(33): [134 121 159  91]
(72): [102  94  61 120]
(154): [154 109 105 126]
(186): [134 171  97  70]
(138): [134  90 121 159]
(85): [ 81 132 153 146]
(182): [159 121  90 135]
(156): [114 155 174 136]
(103): [ 81 131 146 153]
order: [153 146  81 132]
(85)
order: [ 81 132 146 153]
(85)
order: [134 159  90 121]
(138)
order: [121 159 134  90]
(138)

(86): [129 135 128 137 122 129 128 119 128 161 124 119 142 124 158 128 119 133
 119 125 127 125  86 105 119 122 125 138 130 125 135 133 128 130 124 132
 130 119 129 118 133 148 134 132 116 113 132 117 126 132 129 136]
(56): [103 115 116 125 138 112 119 108 134 143 140 118 124 111 131 130 133 107
 124 148 138 138 134 132 113 129 128 118 126 135 127 123 140 152 112 117
 120 129 147 130 102 145 138 133 131 156 113 112 138 147 128 136]
(50): [120 134 117 145 112 113 118 138 128 136 125 119 124 107 108 134 102 132
 129 140 136 131 130 126 111 140 129 156 103 142 123 127 112 113 128 131
 147 133 148 138 138 118 138 138 147 116 115 112 124 133 130 152]
(22): [128 127 116 135 122 129 119 113 148 135 129 128 119 134 142 128 119 119
 126 137 133 125 136 119 124 130 132 132 122 124 125 138 125  86 129 132
 128 128 125 133 118 119 124 130 117 129 130 161 104 132 133 158]
(99): [119 131 112 131 118 147 113 111 156 136 125 130 117 142 138 138 132 118
 124 140 130 103 138 113 124 129 140 128 133 112 112 152 120 102 127 145
 135 123 133 129 115 107 138 126 116 128 134 147 108 134 138 148]
order: [148 119 131 112 131 118 147 113 111 156 136 125 130 117 142 138 138 132
 118 124 140 130 103 138 113 124 129 140 128 133 112 112 152 120 102 127
 145 135 123 133 129 115 107 138 126 116 128 134 147 108 134 138]
(99)
order: [130 152 133 113 135 138 138 124 140 156 103 148 127 126 124 120 128 107
 140 129 128 132 133 123 118 108 112 117 147 130 119 131 112 134 134 145
 136 147 129 142 138 125 111 115 102 138 118 113 112 138 116 131]
(99)
order: [120 112 112 124 140 156 147 129 118 112 103 148 113 116 123 143 128 119
 124 125 134 118 140 138 107 127 133 108 138 147 102 136 133 128 138 111
 115 132 130 152 138 145 117 134 131 131 138 126 135 130 113 129]
(56)
order: [102 103 107 108 111 112 112 112 113 113 115 116 117 118 118 119 120 123
 124 124 125 126 127 128 128 129 129 130 130 131 131 132 133 133 134 134
 135 136 138 138 138 138 138 140 140 143 145 147 147 148 152 156]
(56)
order: [ 86 104 113 116 117 118 119 119 119 119 119 119 122 122 124 124 124 125
 125 125 125 126 127 128 128 128 128 128 129 129 129 129 130 130 130 132
 132 132 132 133 133 133 134 135 135 136 137 138 142 148 158 161]
(22)

(87): [102 133 135 131 127 126 120 121 140  86  95 144 128  82 154 126  59 122
 115 101 131 152 115 131 137  96 121  96 124 135 130]
(100): [ 91 115  98 114 130  94 148 129 128 131 137 108 112 161 154 130 180 125
 104 148 133 116 144 151 124 125 135  93 128 115 133]
(81): [131  98 108 137 151 125 127 112 124 115  93 133 125 149  91 128  94 115
 148 154 116 129 114 133 135 130 104 180 161 130 144]
(117): [ 98 131 115  93 115 129 151 161 125 133  91 144 116 148 124 129 112 133
 130 108 180 125 154 137 130 114 149 127  94 135 104]
order: [ 91  93  94  98 104 108 112 114 115 115 116 124 125 125 127 129 129 130
 130 131 133 133 135 137 144 148 149 151 154 161 180]
(117)
order: [137 108 112 161 154 130 180 125 104 148 133 116 144 151 124 125 135  93
 128 115 133  91 115  98 114 130  94 148 129 128 131]
(100)
order: [114 133 149 129 133 161  98 125 130 148 112 125 180 130 137 116 144 128
 127 131 115 151 108 115 154  91  94 124 104  93 135]
(81)
order: [151 133  91 114  98  93 149 133 125 129 130 115 180 112 129 135 154 130
 115  94 108 131 116 161 104 127 125 124 148 137 144]
(117)
order: [130 135 124  96 121  96 137 131 115 152 131 101 115 122  59 126 154  82
 128 144  95  86 140 121 120 126 127 131 135 133 102]
(87)
order: [144 130 161 180 104 130 135 133 114 129 116 154 148 115  94 128  91 149
 125 133  93 115 124 112 127 125 151 137 108  98 131]
(81)

(143): [125 139 141 155 128 143 120 133 134 142 164 126 129 142 135 132 140 146
 106 129 128 139 123 131 123 132 139 110 117 120 150 142 128 152 100 135
 119 122 104 114 124 133 127 145 107 120 128 111 141]
(168): [128 133 135 156 111 147 101 125 135 146 180 134 130 135 129 135 127 132
 102 130 125 119 109 116 125 114 144 103 106 123 126 141 141 166  93 123
  94 124  91 107 123 124 140 134 108 118 135 116 159]
(146): [135 132 133 153 102 154  98 125 137 147 182 143 132 131 128 134 119 120
 111 135 133 108 110 107 129 105 149 111 108 130 108 141 151 172 106 110
  84 136  95 110 127 119 152 124 121 124 143 130 170]
(142): [144 146  91 141 124 180 166 135 127 106 124 134 141 116 135 109 133 135
 123 129 103 125 116 135 134 132 107 130 123 118 158 140 147 135 114 128
 125  94 111 102 123 130  93 156 125 108 126 101 119]
(92): [105 151 144 157 132 145 142 142 125 121 139  99 103 149 145 110 157 167
 100 111 131 162 140 133 106 155 128 105 125  94 184 151  91 138 102 118
 144 126 111 109 119 137 102 145  85 124 111  93 106]
(104): [117 141 145 151 126 148 128 136 130 133 151 113 116 144 134 113 138 149
 104 121 139 149 136 128 111 138 131 115 116 109 160 138 108 143 105 119
 126 125 107 104 112 127 111 144 104 116 117 104 129]
(30): [114 150 136 144 130 140 150 143 125 113 120 108 107 142 147 118 156 152
 126 118 131 148 141 129 121 153 131 120 142 105 162 156 103 134 132 110
 148 142 133 133 140 139 121 126 107 146 124 118 105]
(119): [132 125 121 114 125 124 135 128 126 119 109 133 128 121 129 129 123 116
 147 129 130 118 132 123 136 126 127 141 140 134 111 126 133 120 152 118
 133 140 147 142 138 127 138 113 144 142 136 146 125]
(131): [108 126 130 125 118 103 135 135 109 140 135 146 135 135 134 116  91 114
 156 106 147 141 180  93 116 130 107 134 132 125 159 127 101 141 120 123
 124 123 111 144 125 123 128 124 133 166 129 102  94]
(172): [117 141 145 151 126 148 128 136 130 133 151 113 116 144 134 113 138 149
 104 121 139 149 136 128 111 138 131 115 116 109 160 138 108 143 105 119
 126 125 114 107 112 128 106 143 106 117 114 105 122]
order: [166 128 114 126 101 135 130 127 111 124 107 123 133 118 147 109 141 144
 125 159 156 132 125 116 134 116 146  91 124 125 129 103 140 135 141 135
 119  94 135 134 180 135 102 106 123 130 123 108  93]
(168)
order: [159 116 135 118 108 134 140 124 123 107  91 124  94 123  93 166 141 141
 126 123 106 103 144 114 125 116 109 119 125 130 102 132 127 135 129 135
 130 134 180 146 135 125 101 147 111 156 135 133 128]
(168)

(46): [144 146 159  88]
(13): [153 134  93 124]
(3): [ 98 136  94 163]
(190): [ 96 148  90 158]
(198): [144  90 146 159]
(123): [127 136  95 150]
(126): [144 130 117 124]
(77): [146 143 159  88]
(101): [161 117 144  91]
(31): [ 89 159 146 144]
(71): [118 138  82 162]
order: [124  93 134 153]
(13)
order: [ 88 144 146 159]
(46)
order: [ 88 159 146 144]
(46)
order: [144  88 146 159]
(46)
order: [144  89 159 146]
(31)

(94): [127 111 126 139 158 168]
(82): [145 140 105 119 184 129]
(4): [168 111 139 126 126 158]
(18): [168  86 145 100 118 110]
order: [129 184 119 105 140 145]
(82)
order: [129 140 145 184 105 119]
(82)
order: [139 126 111 168 126 158]
(4)

(61): [146 147 146 135 113 140 125 122 146]
(108): [162 159 179 175 153 163 115 167 153]
(113): [167 175 153 179 115 159 153 162 164]
(118): [146 146 153 151 117 156 158 146 153]
(38): [145 122 135 146 146 125 140 113 147]
order: [147 113 140 125 146 146 135 122 145]
(38)
order: [113 122 125 135 140 146 146 146 147]
(61)
order: [113 122 125 135 140 145 146 146 147]
(38)
order: [175 153 179 115 159 153 162 164 167]
(113)

(32): [108 114 101 149 175 119  83 138 131  62  85 123 131  97 113 118 146]
(181): [114 101 121  95  88 141 113  75 134 134 163 103 132  96 133 127 144]
(49): [111 104  93 143 174 130  91 136 137  71  96 129 131 101 118 119 133]
(63): [114 101  94 141 163 132  88 133 144  75  96 134 127 103 113 121 134]
(20): [111 104  93 143 174 130  91 136 137  71  96 129 131  98 112 122 138]
(70): [119 110 100 149 168 119  83 142 133  64  88 124 131  91 118 118 142]
(158): [106  97  91 131 170 134  97 130 141  68 100 141 122  99 117 125 132]
(26): [113 110 100 141 166 127  88 139 134  67  91 125 129 100 117 126 144]
(98): [118  94 101 137  71 104 129 131 111 174 119  91  96 130 133 136 143]
order: [ 96 129 131 101 118 119 133 111 104  93 143 174 130  91 136 137  71]
(49)
order: [144  75  96 134 127 103 113 121 134 114 101  94 141 163 132  88 133]
(63)

(145): [115 124 130 137 130 118 139 142 145 126 144 131 135 129 130 142 115 116
 141 134 113 136 145 112 122 139 146 137 127 114 137 129 120 122 112 154
 136 109 138 114 117 129 128 114 110 115 127 113 139 110 120]
(8): [135 147 129 133 133 116 151 132 126  97 111 152 137 104 136 145 123 109
 106 143 115 124 137 138 117 143 132 136 125 111 118 142 127 144 118 115
 123 150 118 132 141 162 150 125 119 148 140 150 145 122 122]
(2): [117 124 129 140 129 119 139 143 147 128 145 130 135 130 133 146 115 118
 142 133 114 137 147 108 122 139 148 137 129 113 137 129 118 119 112 157
 135 109 139 109 122 128 125 111 107 113 127 111 143 108 116]
(75): [142 150 118 152 139 146 139 139 104 152 125 115 105 117 140 145 117 134
 118 112 124 120 120 118 146 133 134 125 121 106 117 137 127 125 133 125
 129 118 123 106 122 112 130 133 119 141 133 107 115 125 146]
(148): [136 131 119 162 116 125 137 139 160 114 151 106 129 134 145 180 129 126
 139 132 131 132 139  98 128 128 127 114 118 121 120 144 102 107 118 137
 144 135 166  91 122  99 125  90 104 121 127 135 139 103 117]
(65): [120 125 125 146 125 118 139 140 150 123 145 124 133 130 133 152 117 118
 141 134 118 137 145 106 122 133 142 129 125 115 134 133 112 117 112 152
 139 115 146 105 120 121 125 106 107 117 127 118 139 104 119]
order: [112 125 121 125 133 130 146 120 118 125 134 124 106 133 139 117 141 146
 146 112 140 122 133 104 127 137 123 142 125 118 134 150 152 115 129 120
 105 139 118 152 125 107 118 117 115 133 145 139 119 106 117]
(75)
order: [104 105 106 106 107 112 112 115 115 117 117 117 118 118 118 118 119 120
 120 121 122 123 124 125 125 125 125 125 127 129 130 133 133 133 133 134
 134 137 139 139 139 140 141 142 145 145 146 146 150 152 152]
(65)

(78): [106 144 101 117 114 101 124 111 147 133]
(36): [110 143 101 116 116 102 131 108 148 130]
(106): [103 143  97 117 112  98 117 111 147 135]
(35): [119 128 132 153 121 131 119 131 128 130]
(179): [125 111 107 156 125 123  87 104 152 152]
(122): [131 131 131 119 132 128 153 119 128 121]
(127): [145 131 110 121 139 120 163 115 141 105]
(135): [102 110 116 101 148 116 130 107 143 131]
order: [130 110 143 101 116 116 102 131 108 148]
(36)
order: [131 153 119 132 119 121 131 128 128 131]
(122)
order: [101 102 108 110 116 116 130 131 143 148]
(36)

(80): [ 97 111 130 110]
(115): [ 98 111 110 129]
(28): [129 104 122 145]
(107): [104 145 129 123]
(21): [110 130  98 111]
(34): [145 104 129 122]
(110): [161 110 130  97]
order: [110 111  98 130]
(21)
order: [111  98 130 110]
(21)
order: [ 97 161 110 130]
(110)
order: [123 129 145 104]
(107)
order: [ 97 110 111 130]
(80)
order: [ 97 130 110 161]
(110)
order: [ 98 110 111 130]
(21)

(90): [135  63 136 134 115 187 132 138 124 129 109 117 109 128 126 129 151 142
 153 157 184 135 104 163 117 129 110 116 129 185 130  92 105  87]
(74): [154 111  99 103 136 112 100 117 130  98 103 132 144 126 135 130 132 127
 133 119 107 111 110 102 103 128 124  99 115 131 104  99 105 145]
(84): [ 63  92 136 129 153 157 151 186 138 142 117 135 163 109 117 126 129 116
 129 132 115 129 104 128 130 105 184 110 187  87 109 135 134 124]
(57): [154 118 130 123 130 130 131 125 134 123 124 144 162 127 103 137  82 150
 138 119 124 131 127 129 126 145 142 129 124 130 125 125 129 147]
(41): [149 146 139 133 122 138 150 146 148 106 129 115 134 131 158 149 142 110
 136 114  95  97 132 135 139 120 131 151 140 150 141 140 142 153]
order: [129 136 109 142 130  92 184 186 129  63 132  87 135 117 104 135 129 129
 105 126 151 153 138 109 187 157 163 116 134 124 117 110 128 115]
(84)
order: [ 63  87  92 104 105 109 109 110 115 116 117 117 124 126 128 129 129 129
 129 130 132 134 135 135 136 138 142 151 153 157 163 184 185 187]
(90)

(10): [ 97 134 129 113 124 128  80 150  86  95 142 149 121  93]
(51): [129 106 111 189 126  79  98 121  97 135  84 151 101 155]
(89): [130 142 126 145 134 123 101 120  87 151 155 164 145  87]
(24): [101 135 129 106 111 126  79 151  84  99 189 155 121  97]
order: [ 79  84  97  98 101 106 111 121 126 129 135 151 155 189]
(51)
order: [101 106 155 126  84 135  79 129 111  97 121 189  99 151]
(24)
order: [ 79  84  97  99 101 106 111 121 126 129 135 151 155 189]
(24)

(132): [180 151 162 152 165 178]
(62): [164 164 161 164 164 163]
(121): [165 154 169 154 181 164]
(96): [164 160 164 163 164 164]
(69): [165 156 161 144 171 192]
order: [178 165 152 162 151 180]
(132)
order: [160 163 164 164 164 164]
(96)

(6): [128 128 127 128 128]
(88): [144 129 172 145 142]
(215): [128 128 128 128 128]
(27): [112 127  83 112 113]
(39): [152 130 195 153 150]
(79): [144 145 142 129 173]
(37): [143 129 172 144 143]
(196): [152 150 153 195 129]
(157): [144 129 173 145 143]
(162): [105 126  61 104 106]
(183): [144 129 172 144 143]
(45): [104 125  62 103 106]
order: [129 142 144 145 172]
(88)
order: [144 129 172 142 145]
(88)
order: [ 83 112 113 112 127]
(27)
order: [129 143 143 172 144]
(37)
order: [150 152 130 195 153]
(39)
order: [142 129 145 144 172]
(88)

(97): [134 159 131 126 121 156]
(120): [156 135 159 131 126 121]
(29): [180 135 156  93 153  89]
order: [131 126 121 156 135 159]
(120)
order: [121 156 135 159 131 126]
(120)

(42): [129 135 118 142 123 110 126 131 119 130 132 127 125 118 131 126 126 124
 120 137 129 137 132 100 135 141 131 125  92 119 118 134 111 114 133 126
 116 130 118 140 119 139 138 118 122 130 154 130 121 132 128 114 104]
(147): [125 118 154 122 102 102 121 113 149 142 123 124 122 126 149 114 125 142
 145 128 135 116 133 150 145 127 130 135 132 161 157 137 146 116 129 140
 138 111 112 153 125 127 115 147 109 109 130 128 132 126 108 129 142]
(16): [152 141 126 122 111 131 130 134 134 150 131 125 110 122 151  96 135 124
 145 119 129 118 126 134 119 129 130 135 121 161 131 137 146  64 129  95
 124 134 131 155 125 140 127 143 122 109 130 123 141 123 137 105 149]
(102): [126 118 126 122 121 135 130 119 134 132 131 125 100 130 138 114 125 142
 139 110 129 116 126  92 114 118 130 135 132 111 131 137 132 118 129 140
 124 118 120 104 119 127 131 141 118 119 130 123 133 126 137 129 154]
(128): [132 145 149 122 153 138 142 149 127 146 108 128 109 112 142 102 130 145
 135 122 150 154 135 126 125 109 128 132 125 102 129 116 111 125 113 124
 127 140 157 147 121 142 114 137 133 129 130 123 114 116 161 118 126]
order: [154 129 137 126 133 123 130 119 118 141 131 127 119 104 120 118 124 140
 129 118 132 137 131 111 132 135 130 118 114  92 126 116 129 110 139 142
 125 114 138 130 100 125 131 132 134 119 130 135 121 122 126 118 126]
(102)
order: [137 105 149 152 141 126 122 111 131 130 134 134 150 131 125 110 122 151
  96 135 124 145 119 129 118 126 134 119 129 130 135 121 161 131 137 146
  64 129  95 124 134 131 155 125 140 127 143 122 109 130 123 141 123]
(16)
order: [142 129 108 126 132 128 130 109 109 147 115 127 125 153 112 111 138 140
 129 116 146 137 157 161 132 135 130 127 145 150 133 116 135 128 145 142
 125 114 149 126 122 124 123 142 149 113 121 102 102 122 154 118 125]
(147)
order: [133 121 130 131 139 126 110 127 126 122 142 118 119 132 125 141 119 126
  92 125 124 129 118 119 138 134 100 130 129 154 137 118 114 132 126 135
 129 132 130 116 114 118 135 137 130 131 111 118 140 120 104 123 131]
(102)

(48): [ 97 180 129 138 115  89 126 192 103 100  87 117]
(9): [192  87 115  97 126 129  89 103 138 117 100 179]
(68): [ 71 128 180 130 113  88 116 106 111 146 146 110]
order: [179 100 117 138 103  89 129 126  97 115  87 192]
(9)
order: [ 87  89  97 100 103 115 117 126 129 138 179 192]
(9)
order: [110 146 146 111 106 116  88 113 130 180 128  71]
(68)
order: [ 71  88 106 110 111 113 116 128 130 146 146 180]
(68)
order: [117  87 100 103 192 126  89 115 138 129 180  97]
(48)
order: [110 146 130 106  88 113 116 180 146  71 128 111]
(68)

(111): [113 109 124 102 119 117 117 110 118 121 114 128  95 139 159 115 105 151]
(83): [139 117 159 110 110 114  95 119 118 123 128 113 151 115 117 102 121 105]
(125): [103 119 118 117  95 139 128 115 154 109 113 159 110 105 124 117 114 121]
(105): [151 109 117 105 128 123 139 110  95 113 121 159 118 102 119 114 115 117]
order: [117 115 114 119 102 118 159 121 113  95 110 139 123 128 105 117 109 151]
(105)
order: [151 105 115 159 139  95 128 114 121 118 110 117 117 119 102 124 109 113]
(111)
order: [ 95 102 105 109 110 113 114 115 117 117 118 119 121 123 128 139 151 159]
(105)
order: [ 95 102 105 109 110 113 114 115 117 117 118 119 121 124 128 139 151 159]
(111)
order: [121 114 117 124 105 110 159 113 109 154 115 128 139  95 117 118 119 103]
(125)

(67): [141 109 107  82 120 174 147 117 166 134 150]
(76): [147  82 174 165 117 141 134 108 120 149 107]
(17): [147 107 110 174 134 150 141 120  82 117 166]
order: [107 147  82 174 165 117 141 134 108 120 149]
(76)
order: [120 117 166 141  82 150 134 174 107 110 147]
(17)
order: [ 82 117 166 147 107 110 174 134 150 141 120]
(17)
order: [134 166 117 120  82 147 150 107 141 110 174]
(17)
order: [150 134 166 117 147 174 120  82 107 109 141]
(67)

(95): [141 167 127 149 166]
(55): [149 127 140 167 166]
(60): [149 127 108 185 191]
order: [149 166 141 167 127]
(95)
order: [166 167 140 127 149]
(55)

(137): [112  83 137  78 151 107 125 102 143  99  75 109 112 136 105 128  90 126
 115 115 186 143]
(134): [119 152 140 109 130 161 149 144 135 100 110 115 120 101 107 124 154 135
 123 144 104 153]
(44): [136 133 129 130 133 137 134 143 121 128 124 111 159 137 113 127 125 135
 136 152 121 124]
(144): [109 135 140 104 109 101 144 123 100 120 154 149 152 107 135 124 115 153
 130 119 144 161]
(59): [152 120 135 149 161 154 100 135 130 124 109 144 107 119 104 115 144 109
 140 152 123 101]
(114): [108 140 117 162 106 132 135 110 136 119 137 107 106  95 159 135 143  82
 106 150 177 155]
(43): [116 132 135 110 114 108 139 125 108 123 148 142 145 113 132 125 119 147
 130 119 138 151]
(170): [112 128 151 125 186 102 112 100 136  83 115 105  78 143 109 143 115  90
 137 126  75 107]
order: [135 123 144 104 153 119 152 140 109 130 161 149 144 135 100 110 115 120
 101 107 124 154]
(134)
order: [119 144 161 109 135 140 104 109 101 144 123 100 120 154 149 152 107 135
 124 115 153 130]
(144)
order: [ 78 128 115 112  75 102  90 151  83 143 137 107 125 109 105 115  99 126
 186 136 143 112]
(137)
order: [119 107 144 135 100 144 153 154 109 115 123 101 149 130 124 140 104 161
 152 135 120 109]
(144)

(5): [153 158 137 108  78 120  84 127 143 126 144 142 104 119 117 123 110]
(66): [ 78 142 117 119 126 126 143  84 137 110 104 120 108 157 153 144 123]
(73): [123 108 104 120  78 153 144 142 126 117  84 126 137 158 119 110 143]
order: [117 110 108 143 127 119 123 120 126 158 144 142 104 137  78 153  84]
(5)
order: [ 78  84 104 108 110 117 119 120 123 126 126 137 142 143 144 153 158]
(73)
order: [153 144 123  78 142 117 119 126 126 143  84 137 110 104 120 108 157]
(66)
order: [143 110 119 158 137 126  84 117 126 142 144 153  78 120 104 108 123]
(73)
order: [ 84 142  78 158 144 108 117 120 137 153 126 123 119 110 126 104 143]
(73)
order: [123 143 142 119 120  84 158 108 117  78 104 153 144 110 126 137 126]
(73)

